B:
0: [ 175  125   65 -174  -99 -327  289  122  463   47   86  -57  -81  168
  261  209 -198  -85   47   80   -2 -262 -209]
1: [-162 -470  -79 -316 -159  -38   77  -51 -439 -344  152   87 -268 -169
 -279   72  204 -515  -20 -128   97   86  429]
2: [ 281  -44  360   68 -512 -105   76   67  336 -214  -62 -144 -332   33
  141  -12 -181  313  148  187 -292  166  214]
3: [  37   50   30 -108 -255 -402   79  123  518   69  115 -295 -322  -30
  184    5 -307  -41   63   85 -150  -61 -242]
4: [-241 -339  176  -44  -22  247  -13 -153 -273  -87   95  151  -43 -216
 -454 -117  204 -233 -144 -223  154   58  243]
5: [ -79 -295  -64  305  192  659  149  -96  -86  231 -427 -134  319  144
 -372  412  309   41   17  437 -305  356  573]
6: [ 256  -27   78  253 -244  269  -18  187  274 -194 -346 -112 -198  -76
  -85   14  -31  371   73  279 -367  230  338]
7: [ 110  -51  162  615 -149  380   17  329   75   60 -112  129 -293 -127
 -269   26  -83  361   59  203 -283  439   82]
8: [ 131   55   -2 -239 -272 -394  104   51  565  -50   38 -251 -297  -68
  199  -14 -351   21   39  134  -96 -189 -188]
9: [ 345    3  357   43 -457  -90  126  140  405 -240  -84  -46 -320   48
  182   32 -158  297  157  258 -285  211  229]
10: [  33  137  130 -391 -206 -567 -106  -23  639  -39  191 -302 -120  -55
  328 -258  -37 -346  -39 -311   56 -211 -257]
11: [ -94 -136  185  523  -52  420  132  330  -11  127  -75   71 -255  -54
 -401  145    1  226   38  286 -344  475  181]
12: [-264 -228  211  150   78  496  297  143 -364 -127 -100   97   39  110
 -573  252  300   -2  -90   30 -157  -35  461]
13: [  91  154   49 -356 -196 -444  -86 -101  308 -221  161 -124    0  -68
  182 -284  -73 -204 -142 -643  322 -767 -344]
14: [-124 -167  -99  299   58  578  104  234 -186 -139 -376  -96  -54  -48
 -552  183  170  215  -56  212 -343   42  466]
15: [ -76 -443 -204 -310  -83  -70 -154 -153 -101 -185  101  111 -291 -442
 -197 -164   82 -525  -56  -38  171  333  260]
16: [ -32   99  235 -461 -238 -586   57 -115  518  -30  232 -350  -16  133
  318  -99  -13 -340  -33 -335   77 -422 -215]
17: [ 385  -66  239  582 -365  182  -52   18  173  125  -72   91 -151  -32
   75   15 -196  405  157  101 -121  358  -33]
18: [-408 -327   95  321  -56  464   60  112 -316   44 -138 -299  -89    5
 -601  158  263   18  -26  116 -407  282  471]
19: [-299 -418 -112  -24 -236  -88 -158  236 -386 -283  313   77 -671 -477
 -414 -215   43 -453  -32 -214  -16  400  170]
20: [-114 -389 -211   73 -129   65 -138  193 -379 -235  159  201 -478 -410
 -341 -106  104 -395  -17 -139   40  402  213]
21: [ 163  -87  428  320 -383   58    0   16  277   58   53   21 -292 -101
  -34 -110 -203  317   85  110 -159  352   -4]
22: [ -90 -200  -39  645  186  690  146  247 -168  262 -259   96   33   16
 -493  336  173  159   23  356 -316  499  311]
23: [ 125 -294 -530    7  -90  113 -266  207 -250 -407 -136  150 -399 -503
 -236 -144   98 -302  -22  -95   34  243  295]
24: [ 559  152   67  390 -307  154 -139  339  464 -269 -264  210 -390 -286
   85 -214 -255  517   73  168 -183  249   14]
25: [ 141   71  131 -198  -63 -353   11 -218  370  147  203  -26  205   97
  310  -55   24 -338  -34 -405  325 -320 -318]
26: [  69 -248  -96 -388  -35 -197  -51 -235   54 -132  162  211  -73 -290
    2 -135   32 -490  -95 -219  386  -44   14]
27: [-237 -265  151  801    5  679  315  345 -553  218 -107   -3  -29  286
 -577  528  232  207  111  221 -432  368  381]
28: [ 120  148  130  -37  -60 -325   52  -39  362  188  227    6  109  106
  261  -19  -57 -241  -33 -391  260 -338 -431]
29: [ 313   -8  315  270 -434   58  -13   -4  123 -194  -12  122 -260 -127
  -51 -173 -272  459   28 -127   20 -140  -68]
30: [ 409   31   45  732 -393  281 -195  361  148 -108 -238   18 -383 -176
  -43 -101 -169  546  151   92 -335  397   51]
31: [ -53 -123  124  487  103  577  288  287 -202   59 -165  233  -44   63
 -481  303   82  240   -5  246 -213  189  258]
32: [-153 -333  -76 -245 -194 -218  -45  152 -162 -277  265   69 -482 -303
 -164  -97   97 -535   -5 -138   25  287  200]
33: [ 435    2   53  617 -396  120 -137  234  302   38 -157    5 -351 -142
  116  -32 -258  443  192  207 -273  473  -34]
34: [-215 -360  -20 -224 -255 -293 -100   -6 -150 -149  333  -63 -426 -281
 -135 -148   61 -546   -3 -242   71  239   92]
35: [-333 -237  136  316   92  507  123   34 -264   91  -26  107  -65 -168
 -685   30   22  134 -155   -5  -43    6  113]
36: [ 258  282 -176   16  -75 -323 -171  156  596   30    4  -93 -100 -169
  268 -226 -205  -52  -59 -298  126 -328 -486]
37: [ 210  163    4  -23  -36 -312  -68   -1  495  175  109  -56   99   41
  345  -65   -4 -265   -2 -296  175 -146 -357]
38: [ -37 -448 -279 -101 -143  -41 -191 -169 -209  -61   73  -22 -200 -301
 -121  -43  115 -490   25  -97  112  341  227]
39: [ 456  124  177  662 -336  156 -111  444  299  -80  -34  338 -522 -291
    1 -199 -329  514   98   79 -142  401 -215]
40: [  85   99   84 -454 -169 -434  -43 -117  270 -289  190  -16  -17  -99
  155 -283  -23 -290 -153 -616  373 -709 -255]
41: [ 169   92 -110  532 -154  -58  195  407   38  214   38 -116 -136  282
  130  387 -113   69  188   -7 -221   -7 -225]
42: [ -36 -395 -173 -197 -115  181 -157 -203 -155 -260 -216 -178   -3 -197
 -221  -26  303 -306  -23   -8  -69  181  580]
43: [  51 -297 -405 -148 -195 -100 -292  -19 -145 -309  -38  -91 -293 -407
 -115 -192   77 -369  -31 -240   79   62  198]
44: [-297 -325  100  507  114  610  151   -3 -300  322 -118  -14   97   38
 -576  281  182   53  -25  197 -210  347  284]
45: [-217 -243   94   50  -48  401  119  155 -304 -291 -203 -125  -33   51
 -478  153  380  -58  -54   10 -293   30  623]
46: [  21   76  125 -122 -137 -364  -43  131  134 -145  361  183 -221 -170
   51 -274  -46 -312 -111 -593  334 -338 -391]
47: [-108 -371  -71 -181  -68  181   -3 -126 -441 -338   12  164  -79 -219
 -390  -42  219 -304 -109 -265  200 -133  364]
48: [-142 -195   39  492 -115  447   53  253  -74   74 -234 -229 -193   -8
 -411  187   82  232   59  310 -494  414  361]
49: [ -26 -333  -44 -439  -51   53  132   32 -202 -481  -35  168 -171 -138
 -218   72  292 -447  -54   10   39   65  580]
50: [  27  197  234 -302 -123 -503  122  105  450  -55  300  -43  -93   73
  244 -113  -66 -295  -70 -399  182 -443 -363]
51: [-150 -247  155  -29  151  456  165 -106 -164  -82 -148  173  175  -46
 -469   95  265  -76 -142   16   47  -28  404]
52: [-138 -199  -47  155   59  537  158  131 -103 -115 -401 -184   44   48
 -478  256  237  135  -34  315 -388   97  589]
53: [ 124  188   -2  186  -67 -299   63  304  479  223  201    6 -243  -30
  192    3 -251  -87   34  -81    0    2 -498]
54: [ 302  -16  310  217 -459  -40   73   10  128 -166   46   90 -275  -52
   22  -73 -315  405   73  -82   11 -168 -104]
55: [  31   21  144  149 -317 -312  119  288  359   77  228 -102 -520  -69
   63   18 -376   80   97  133 -198  152 -287]
56: [ -37  110  204 -261 -224 -560 -106   -1  517   31  323 -226 -188  -84
  244 -293  -88 -327  -55 -414  121 -204 -382]
57: [ 222   35  123 -249 -123 -319  145 -230  567  122  166  175 -136 -204
  153 -116 -519   74  -74   38  344 -331 -473]
58: [ 187  216  -15  127  -73 -257  -95  374  311  -67  165  118 -200  -94
  184 -157   18 -222  -20 -398   95  -77 -331]
59: [-281 -278  220  218  116  525  199  -61 -360   69  -41  142  118    3
 -610  148  215    8 -134  -55   14  -39  272]
60: [ 321  113  105  771 -354   74   15  650  115  -41   94  271 -656 -170
  -46  -30 -359  450  162   68 -244  380 -285]
61: [-429 -581  -28 -249 -437 -244 -108 -246 -586 -218  333 -367 -357 -174
 -323  -75  129 -521    4 -409   33  -35  274]
62: [-225 -327  154   56  -15  299  -26  -93 -201  -32   12   38  -23 -159
 -414  -56  251 -203  -92 -107   -3  218  315]
63: [ 107  134  186 -446  -33 -455  237 -219  537   98  192  -25  163  147
  300   39 -169 -247  -83 -216  322 -594 -371]
64: [ 345 -142 -412 -384   10 -109 -173  -54  300 -290 -230   64  -33 -288
  205  -65  153 -435  -11   50  124  140  295]
65: [ -41 -121   -2 -461 -271 -390 -125 -272   -9 -310  193 -159  -63 -160
    6 -272   12 -353 -127 -629  335 -631  -88]
66: [-142 -308  -21 -151 -137  228  -77  -36 -276 -398 -163 -128  -79 -160
 -384  -71  322 -186  -87 -161  -96  -41  562]
67: [ 239   32   81  458 -278  -89   60  335  321  156  114  103 -467 -109
   81   45 -372  229  147  204 -176  367 -286]
68: [ 121  231   29 -172  -54 -432  -47   40  613   80  216   21 -132 -185
  204 -264 -295 -124 -116 -333  278 -411 -602]
69: [  76 -193   38 -351  142  283   96    9  322 -244 -361   16   92  -61
 -110  104  400 -266  -44  414 -221  417  731]
70: [ 489 -124  147  370 -384  176  -65 -177  367  124 -334 -193   51  107
  270  148  -73  360  228  354 -285  458  281]
71: [ 210  -52  239  442 -372  -18   76   64   50   93  176  150 -318  -76
  -36   -8 -393  347   83  -64   42   -2 -306]

[ 251 -276 -443   34  -68 -351  357  -92  -20 -436 -316  164 -241  216
   95   77 -405  216 -719  -62   47 -185  273  692  256 -432 -353 -245]
19
[  74 -135  157 -202   18   94   31  260 -223  213  140  -67  223 -127
 -179  106  100  -24   76  -88 -149   67  -26   65 -128   -8  103   61]
36
[-183  238  266   68   55  140 -216  -96   69   28  -51   60 -196  119
  145 -105  118   65  106  220   53  -66  -94   22   54  174  -68  -32]
67
[ -56 -127   78   40 -266  -33   97  234 -209  426  -25 -349  119  186
 -122    0   35  -81  -39   39   79   60 -135  310 -183 -125  -12    8]
45
[ 307 -310 -303  227 -120 -464  280 -118   -9 -408   -6  164   29  106
 -302  112 -391   31 -577  -84   87 -300  -33  242  105 -398 -208 -204]
29
[-143    5   63  201 -184 -217   32 -170   11 -136 -177  -80  -90  317
    6 -259  -28    6 -215  196  245 -175 -204  309   20 -212 -142 -166]
9
[-167  100  204  -55 -113  139    0   54  -30  148 -193  -56 -199  137
  223 -113  150  -11 -101  215  -17  -44   98  128  -35   27  -90   -1]
32
[ 162 -464 -388   68 -186 -537  454 -102 -105 -347 -285  -61  -47  334
 -154 -133 -394   23 -739  -40  191 -232   65  623  153 -624 -355 -215]
2
[-228 -102  329 -256   34   19 -269  -36 -256   46  117   50   42  -72
  -32    0   97  142  126   75  -19  172   13 -352   23    7  118  183]
43
[ -80  -55  229   73  -80  -85  -58  -39  -73  -65   76  119    2    4
 -101  -14    6  -74 -152  145    7 -140  -33 -329  -11  -77   -5   26]
47
[-136  -42  222   58  -70  -70  -15  -21  -21   37  115  172  -56   52
 -100  -27  -10 -110 -180  136  -61 -143    4 -458  -26  -19  -26  -15]
54
[ 192  -33   60   46 -189   39  111  108  -15  151  -14 -147   17  -46
 -182  132   27 -142 -146   98  -75 -175   -5  -10 -159   14  -82  136]
59
[ 154 -120  -46   -2  152 -119   98  -48  -15 -222  -42   47   20   59
 -171  -45 -127   13 -163  -18   42 -173  -80  313  132 -137 -184  -73]
22
[ 247 -180  -80 -120  -81 -148  470   84    0 -265 -186 -157  262   56
 -252 -332  126 -188 -280  -43  -19 -345 -202  693 -191 -329 -102 -232]
69
[ -69  164  383  -75   98  179  -91  132  -18   13  284  237  233 -171
 -129  -81  303  -57  231   -4 -203  -98 -233 -201 -206  180  261 -171]
24
[-157 -278  -11  155  166 -141  157  250 -195  367  -35 -134  -30  415
  -83  -75 -281 -154 -206  -23  172   31  -24  371  242 -256 -293 -143]
41
[ -21  228  206 -104   33  288   28  138  127  342   77  -43  -48   13
  -44  -51  240  -97  186   71 -214  -94 -116   39 -205  325   -7  -46]
11
[-331  267  501   38  104  300 -330   98  -85  195   30  111 -111   23
  260  -64  245   14  241  241    5   62  -27 -170   44  217   91    7]
58
[ 202 -191 -230   36   96 -228  274  -34   12 -362 -132  224  -98  124
  -29    7 -267   70 -480  -65  -15 -225  120  443  203 -286 -257 -246]
20
[   5   59  217 -145    5   76  -68  -76   66  -62  177  292  -75 -168
 -102   82   90   -8  -71   85 -264 -142   79 -577  -92  181   48   66]
35
[ -92   43  228   49  -88   53  -42  130  -10  417  298  -28  107   41
 -269   54   86 -131  137   11 -122  -30 -225 -324 -228  188   89  -21]
13
[-139   56  274    2   87   94  -91  -17   16  104   -4   46 -137   72
  -12  -85   60 -120  -18  201  -22 -117    5 -261   65   98 -131   91]
28
[ 170 -199 -311  -85  -12 -191  366  -53   85  -91 -215    2 -221  235
  -55  -44 -244   29 -481  -24  -61 -196  149  448  105 -193 -370 -133]
34
[  92 -222 -206  247 -128 -349  307  -51   -1 -184 -213  -43  -96  335
  -97 -118 -286  -76 -538   62  192 -274  -32  477  126 -399 -321 -217]
1
[-144   -1  209  122  -43 -119  -46  -72   16  -36  169  227  -10   75
 -131  -59  -17  -69 -130  102  -29 -158 -113 -391  -27  -16   13 -118]
40
[  31  169   41   42 -105  -38 -139 -322  147 -207 -142  -24 -252   83
   14  -47   -1  158  -68  224   86 -163  -89   76   20  101 -161   81]
21
[-280    3  208 -212   -8   40   -2  -24   -1  255   36    2 -114  173
  -15 -200  123  -25   12  102 -105   13  -29 -191  -79   91  -55  -24]
3
[  34  109   89  177  -71 -141 -186 -275   40 -386  -34  162  -97   16
   -7   15  -59  190 -106  157  142 -164 -132   46   82  -43  -41  -51]
68
[ -66   91  184  149  -64   80  154  191  102  367  151  -16   44  154
 -181  -93  104 -278  -19   64 -118 -205 -199  -82 -209  118  -34 -185]
12
[-183  122  215 -194 -103  152 -159  -99   -2  173 -119  -77 -263   65
  152  -44  150  107   40  232  -57   45   91 -136  -44  180  -74  186]
56
[-149  243  191  327   53   64 -218    9    1  -23  -27  170 -160  174
  225   25  -25  127   17  156  145  -45 -108  258  151   59  -30 -224]
60
[-156   88  344 -289  223  249 -126   89   -9  282  225   80   45  -70
 -126  -83  231  -53  298   21 -238   33  -96 -323  -97  298   67   61]
33
[-306    2  340 -242  -51   79    7   55  -34  299  140   32   18   73
  -86 -230  241 -125   63   99 -179  -10  -76 -412 -207  108   77  -21]
8
[ 154 -156 -240 -100  -58 -177  299  -52   63   -7 -113 -125  -53  213
 -188 -100 -131   42 -260  -64  -22 -145  -74  510  -35 -136 -247 -137]
10
[-164  -72  295 -252  174  102 -153  108 -189  118  198  172   67  -96
  -43   27   94   63  123  -19 -159  121   43 -300   21   78  110   49]
30
